Here is a tiny trained network, its code and every weight. The questions are about switching its units off for an input and a class, where a switched-off unit gives its printed mean instead of its output.

import numpy as np


def w(rows, s, z=0):
    codes = np.array(rows[::2]) - 128.0
    scale = np.full(codes.shape[1], s)
    scale[-1] = z or s
    return codes * scale


def f(y):
    return np.maximum(y, 0)


def log_softmax(a):
    a = a - a.max(-1, keepdims=True)
    return a - np.log(np.exp(a).sum(-1, keepdims=True))


def net(x, mask):
    res = np.array(x, float).reshape(1, 4) / 4 @ E
    y = f(res @ A[0][:, :-1].T + A[0][:, -1])
    res = res + np.where(mask, y, B[0][:, -1]) @ B[0][:, :-1]
    return log_softmax(res[-1] @ U[:, :-1].T + U[:, -1])


A, B = {}, {}
E = w([
[24,43,240,129],'x0',
[101,35,65,224],'x1',
[163,1,91,11],'x2',
[22,136,63,50],'x3',
],0.0071)
A[0] = w([
[91,77,28,168,185],'n1',
[98,35,154,59,254],'n2',
[31,69,204,177,226],'n3',
[96,88,100,18,147],'n4',
[229,157,66,187,235],'n5',
[179,116,92,55,152],'n6',
[50,250,159,111,215],'n7',
[222,183,181,116,162],'n8',
[84,101,46,1,209],'n9',
[192,214,40,202,228],'n10',
[46,69,173,183,229],'n11',
[106,139,107,36,164],'n12',
[105,161,14,105,170],'n13',
[63,195,239,107,194],'n14',
[222,164,3,40,249],'n15',
],0.0089,0.0049)
B[0] = w([
[100,43,121,190,193],'n1',
[172,34,237,104,223],'n2',
[183,27,42,86,223],'n3',
[91,75,226,70,203],'n4',
[155,229,147,228,221],'n5',
[155,189,192,150,181],'n6',
[55,180,25,56,229],'n7',
[199,198,128,66,193],'n8',
[56,103,245,119,238],'n9',
[113,227,38,220,239],'n10',
[180,2,35,109,212],'n11',
[37,154,219,76,191],'n12',
[10,168,157,191,197],'n13',
[143,138,34,10,215],'n14',
[95,221,223,168,251],'n15',
],0.0073,0.011)
U = w([
[93,172,82,255,65],'0',
[80,148,217,74,3],'1',
[90,176,67,45,123],'2',
[199,64,115,149,228],'3',
[228,229,138,135,231],'4',
],0.01,0.0045)

Each question gives the input, the list of numbers given to net, and the class t.
The units are the neurons (one row each of A and B). Each row of codes is followed by its name. A weight is (code - 128) times the scale printed after its matrix; where a second scale follows, it is the last column's (A, B and U).
mask holds one flag per neuron, in row order. A switched-off neuron (its flag False) gives its mean, the last column of its row in B, instead of its output. The means were averaged over made-up inputs and are rounded, as every weight is.
A unit's drop is (log p(t) with every unit on - log p(t) with that unit switched off) / (log p(t) with every unit on - log p(t) with every unit switched off).
The circuit of an input: a set's keep is (log p(t) with only the set's units on - log p(t) with every unit switched off) / (log p(t) with every unit on - log p(t) with every unit switched off). Starting from the 12 units with the biggest drops (on a tie, the unit counted first), units are removed one at a time, each time the one whose removal leaves the highest keep (on an exact tie, the one counted first), for as long as the keep stays at least 0.8.
units of the circuit, in order: the units of the circuit, biggest drop first
k most important neurons: the k neurons with the biggest drops, biggest first
drop of u: that unit's drop, to one decimal
input [-7,1,2,5], class 0: most important neuron => [n10]
input [-6,1,1,-1], class 0: units of the circuit, in order => [n10 n14]
input [2,-4,3,-7], class 4: units of the circuit, in order => [n8 n9]
input [-7,-1,4,2], class 1: units of the circuit, in order => [n9 n15]
input [3,8,6,6], class 3: 3 most important neurons => [n11 n3 n1]
input [-7,-7,7,-1], class 1: 2 most important neurons => [n9 n12]
input [4,-7,0,-6], class 2: 2 most important neurons => [n14 n5]
input [-4,-3,-5,3], class 0: 2 most important neurons => [n10 n13]
input [-2,6,2,3], class 0: 3 most important neurons => [n1 n13 n14]
input [8,-7,-2,8], class 2: 2 most important neurons => [n14 n7]
input [-8,2,-2,-6], class 0: 3 most important neurons => [n10 n14 n2]
input [5,3,-5,5], class 2: drop of n7 => 0.7
input [-1,2,-2,5], class 0: drop of n4 => 0.2
input [-6,5,1,-4], class 0: drop of n10 => 0.1
input [7,-8,-1,-6], class 2: drop of n14 => 0.2
